Below are the code and all the weights of a small trained network. Each question names an input and a class and asks about switching units off, where a switched-off unit gives its printed mean instead of its output.

import numpy as np


def w(rows, s, z=0):
    codes = np.array(rows[::2]) - 128.0
    scale = np.full(codes.shape[1], s)
    scale[-1] = z or s
    return codes * scale


def norm(h):
    return h / np.sqrt((h * h).mean(-1, keepdims=True) + 1e-5)


def f(y):
    return y / 2 * (1 + np.tanh(0.7978845608 * (y + 0.044715 * y**3)))


def log_softmax(a):
    a = a - a.max(-1, keepdims=True)
    return a - np.log(np.exp(a).sum(-1, keepdims=True))


def net(x, mask):
    res = np.array(x, float).reshape(1, 3) / 4 @ E
    u = 0
    for l in range(2):
        y = f(norm(res) @ A[l][:, :-1].T + A[l][:, -1])
        res = res + np.where(mask[u : u + 3], y, B[l][:, -1]) @ B[l][:, :-1]
        u += 3
    return log_softmax(norm(res)[-1] @ U[:, :-1].T + U[:, -1])


A, B = {}, {}
E = w([
[42,138,9,164,2,253,195,93],'x0',
[153,183,123,100,154,132,175,132],'x1',
[241,53,45,22,197,160,80,176],'x2',
],0.0065)
A[0] = w([
[88,160,210,244,100,114,208,86,5],'0.n1',
[91,177,214,153,177,22,81,129,31],'0.n2',
[112,175,254,235,142,106,147,68,2],'0.n3',
],0.0075,0.0038)
B[0] = w([
[143,185,70,91,9,85,106,128,252],'0.n1',
[133,75,201,186,206,130,204,106,254],'0.n2',
[196,168,136,52,30,49,71,92,240],'0.n3',
],0.013,0.0051)
A[1] = w([
[136,127,218,103,173,117,184,50,3],'1.n1',
[1,191,60,123,87,140,139,106,103],'1.n2',
[137,82,218,173,165,104,171,85,90],'1.n3',
],0.0094,0.0028)
B[1] = w([
[4,62,158,189,214,148,133,154,204],'1.n1',
[112,99,247,157,203,104,163,186,254],'1.n2',
[95,152,165,156,156,237,158,102,227],'1.n3',
],0.015,0.0062)
U = w([
[50,77,240,186,248,215,254,211,2],'0',
[182,214,25,21,96,77,26,76,254],'1',
],0.0079,0.0041)

Each question gives the input, the list of numbers given to net, and the class t.
The units are the neurons (one row each of A and B). Each row of codes is followed by its name. A weight is (code - 128) times the scale printed after its matrix; where a second scale follows, it is the last column's (A, B and U).
mask holds one flag per neuron, layer by layer. A switched-off neuron (its flag False) gives its mean, the last column of its row in B, instead of its output. The means were averaged over made-up inputs and are rounded, as every weight is.
A unit's drop is (log p(t) with every unit on - log p(t) with that unit switched off) / (log p(t) with every unit on - log p(t) with every unit switched off).
The circuit of an input: a set's keep is (log p(t) with only the set's units on - log p(t) with every unit switched off) / (log p(t) with every unit on - log p(t) with every unit switched off). Starting from all 6 units, units are removed one at a time, each time the one whose removal leaves the highest keep (on an exact tie, the one counted first), for as long as the keep stays at least 0.8.
circuit, biggest first: the units of the circuit, biggest drop first
k most important neurons: the k neurons with the biggest drops, biggest first
drop of u: that unit's drop, to one decimal
input [5,3,-8], class 1: circuit, biggest first : [0.n1]
input [0,8,2], class 1: 2 most important neurons : [0.n2 1.n2]
input [0,2,5], class 1: 3 most important neurons : [0.n2 1.n2 1.n1]
input [-3,1,-4], class 1: 2 most important neurons : [0.n3 0.n1]
input [5,-7,6], class 1: 2 most important neurons : [1.n2 1.n1]
input [-5,-7,8], class 1: 2 most important neurons : [0.n2 1.n2]
input [2,7,7], class 1: 2 most important neurons : [1.n2 0.n2]
input [5,1,-7], class 1: drop of 0.n1 : 0.6
input [3,6,-5], class 1: drop of 1.n3 : 0.0
input [-3,-4,8], class 1: drop of 0.n2 : 0.7
input [-2,-1,5], class 1: drop of 1.n2 : 0.1
